Here is a tiny trained network, its code and every weight. The questions are about switching its units off for an input and a class, where a switched-off unit gives its printed mean instead of its output.

import numpy as np


def w(rows, s, z=0):
    codes = np.array(rows[::2]) - 128.0
    scale = np.full(codes.shape[1], s)
    scale[-1] = z or s
    return codes * scale


def norm(h):
    return h / np.sqrt((h * h).mean(-1, keepdims=True) + 1e-5)


def f(y):
    return y / 2 * (1 + np.tanh(0.7978845608 * (y + 0.044715 * y**3)))


def log_softmax(a):
    a = a - a.max(-1, keepdims=True)
    return a - np.log(np.exp(a).sum(-1, keepdims=True))


def net(x, mask):
    res = np.array(x, float).reshape(1, 2) / 4 @ E
    u = 0
    for l in range(3):
        y = f(norm(res) @ A[l][:, :-1].T + A[l][:, -1])
        res = res + np.where(mask[u : u + 7], y, B[l][:, -1]) @ B[l][:, :-1]
        u += 7
    return log_softmax(norm(res)[-1] @ U[:, :-1].T + U[:, -1])


A, B = {}, {}
E = w([
[84,154,176,89,147,61,111,146],'x0',
[135,96,8,55,150,102,126,151],'x1',
],0.015)
A[0] = w([
[107,88,67,120,158,99,194,110,177],'L0N1',
[93,144,107,134,190,208,106,73,2],'L0N2',
[210,94,122,139,84,203,148,113,54],'L0N3',
[189,106,163,124,147,104,96,93,174],'L0N4',
[108,154,149,109,134,92,102,166,127],'L0N5',
[141,206,164,183,148,138,86,1,161],'L0N6',
[86,121,149,140,169,80,132,89,201],'L0N7',
],0.0077,0.0023)
B[0] = w([
[63,119,177,120,87,198,85,196,236],'L0N1',
[102,110,123,62,118,39,25,1,121],'L0N2',
[153,250,108,54,213,118,82,100,229],'L0N3',
[101,83,115,102,162,136,188,171,145],'L0N4',
[177,159,66,198,170,177,75,151,201],'L0N5',
[167,58,143,91,74,67,208,217,254],'L0N6',
[185,119,139,96,211,194,143,149,199],'L0N7',
],0.0063,0.0044)
A[1] = w([
[141,41,48,145,141,45,129,102,15],'L1N1',
[168,64,101,131,126,232,189,83,41],'L1N2',
[21,182,184,91,113,38,101,200,71],'L1N3',
[44,170,144,127,134,237,32,134,67],'L1N4',
[132,150,44,35,101,111,122,100,182],'L1N5',
[102,45,114,154,150,228,153,253,80],'L1N6',
[175,152,45,191,29,249,143,69,4],'L1N7',
],0.0076,0.0026)
B[1] = w([
[59,70,210,240,89,219,82,153,142],'L1N1',
[37,220,110,126,188,50,37,82,159],'L1N2',
[178,121,32,119,166,92,66,3,235],'L1N3',
[128,216,189,117,72,63,215,101,154],'L1N4',
[125,123,205,192,111,153,187,166,253],'L1N5',
[142,175,170,72,54,131,171,105,191],'L1N6',
[163,91,63,111,170,84,105,20,191],'L1N7',
],0.0078,0.0068)
A[2] = w([
[166,165,147,92,181,90,121,155,106],'L2N1',
[51,140,155,130,184,46,68,165,122],'L2N2',
[48,153,131,159,94,118,108,130,1],'L2N3',
[77,105,227,245,113,134,122,74,112],'L2N4',
[124,140,109,138,198,157,23,47,143],'L2N5',
[116,71,118,133,165,130,132,138,121],'L2N6',
[33,61,99,83,111,159,107,188,119],'L2N7',
],0.012,0.0037)
B[2] = w([
[76,166,122,106,73,142,196,74,203],'L2N1',
[144,79,59,139,194,87,151,88,195],'L2N2',
[156,125,100,107,126,126,113,87,117],'L2N3',
[150,128,106,143,155,200,63,198,199],'L2N4',
[123,138,81,88,248,53,160,33,254],'L2N5',
[157,148,179,102,138,182,123,111,134],'L2N6',
[223,108,211,186,131,217,71,220,200],'L2N7',
],0.011,0.0097)
U = w([
[154,119,66,111,232,108,143,14,150],'0',
[182,91,157,170,120,211,40,214,200],'1',
[95,175,163,84,9,116,219,80,94],'2',
[43,62,94,168,49,84,66,121,2],'3',
],0.013,0.0055)

Each question gives the input, the list of numbers given to net, and the class t.
The units are the neurons (one row each of A and B). Each row of codes is followed by its name. A weight is (code - 128) times the scale printed after its matrix; where a second scale follows, it is the last column's (A, B and U).
mask holds one flag per neuron, layer by layer. A switched-off neuron (its flag False) gives its mean, the last column of its row in B, instead of its output. The means were averaged over made-up inputs and are rounded, as every weight is.
A unit's drop is (log p(t) with every unit on - log p(t) with that unit switched off) / (log p(t) with every unit on - log p(t) with every unit switched off).
most important unit: the unit with the biggest drop
top k neurons: the k neurons with the biggest drops, biggest first
k most important neurons of layer l: the k neurons of layer l with the biggest drops, biggest first
drop of u: that unit's drop, to one decimal
input [-2,-3], class 2: top 3 neurons : [L0N6; L1N5; L1N1]
input [-3,3], class 2: most important unit : L0N1
input [3,1], class 2: top 2 neurons : [L0N5; L0N7]
input [3,-1], class 2: 4 most important neurons of layer 0 : [L0N7; L0N5; L0N3; L0N2]
input [-4,-5], class 1: top 2 neurons : [L1N3; L0N6]
input [-1,-3], class 2: top 4 neurons : [L0N6; L1N5; L1N1; L2N7]
input [3,0], class 2: 2 most important neurons of layer 1 : [L1N3; L1N2]
input [1,-3], class 2: top 4 neurons : [L0N6; L1N5; L1N1; L2N7]
input [-3,-1], class 2: top 3 neurons : [L0N3; L1N3; L2N5]
input [3,-3], class 2: 3 most important neurons of layer 0 : [L0N6; L0N3; L0N7]
input [3,-5], class 1: 2 most important neurons of layer 2 : [L2N4; L2N5]
input [2,-5], class 1: drop of L2N4 : 0.1
input [0,4], class 1: drop of L1N4 : 0.0
input [2,4], class 1: drop of L0N3 : 0.1
input [1,-5], class 1: most important unit : L2N4
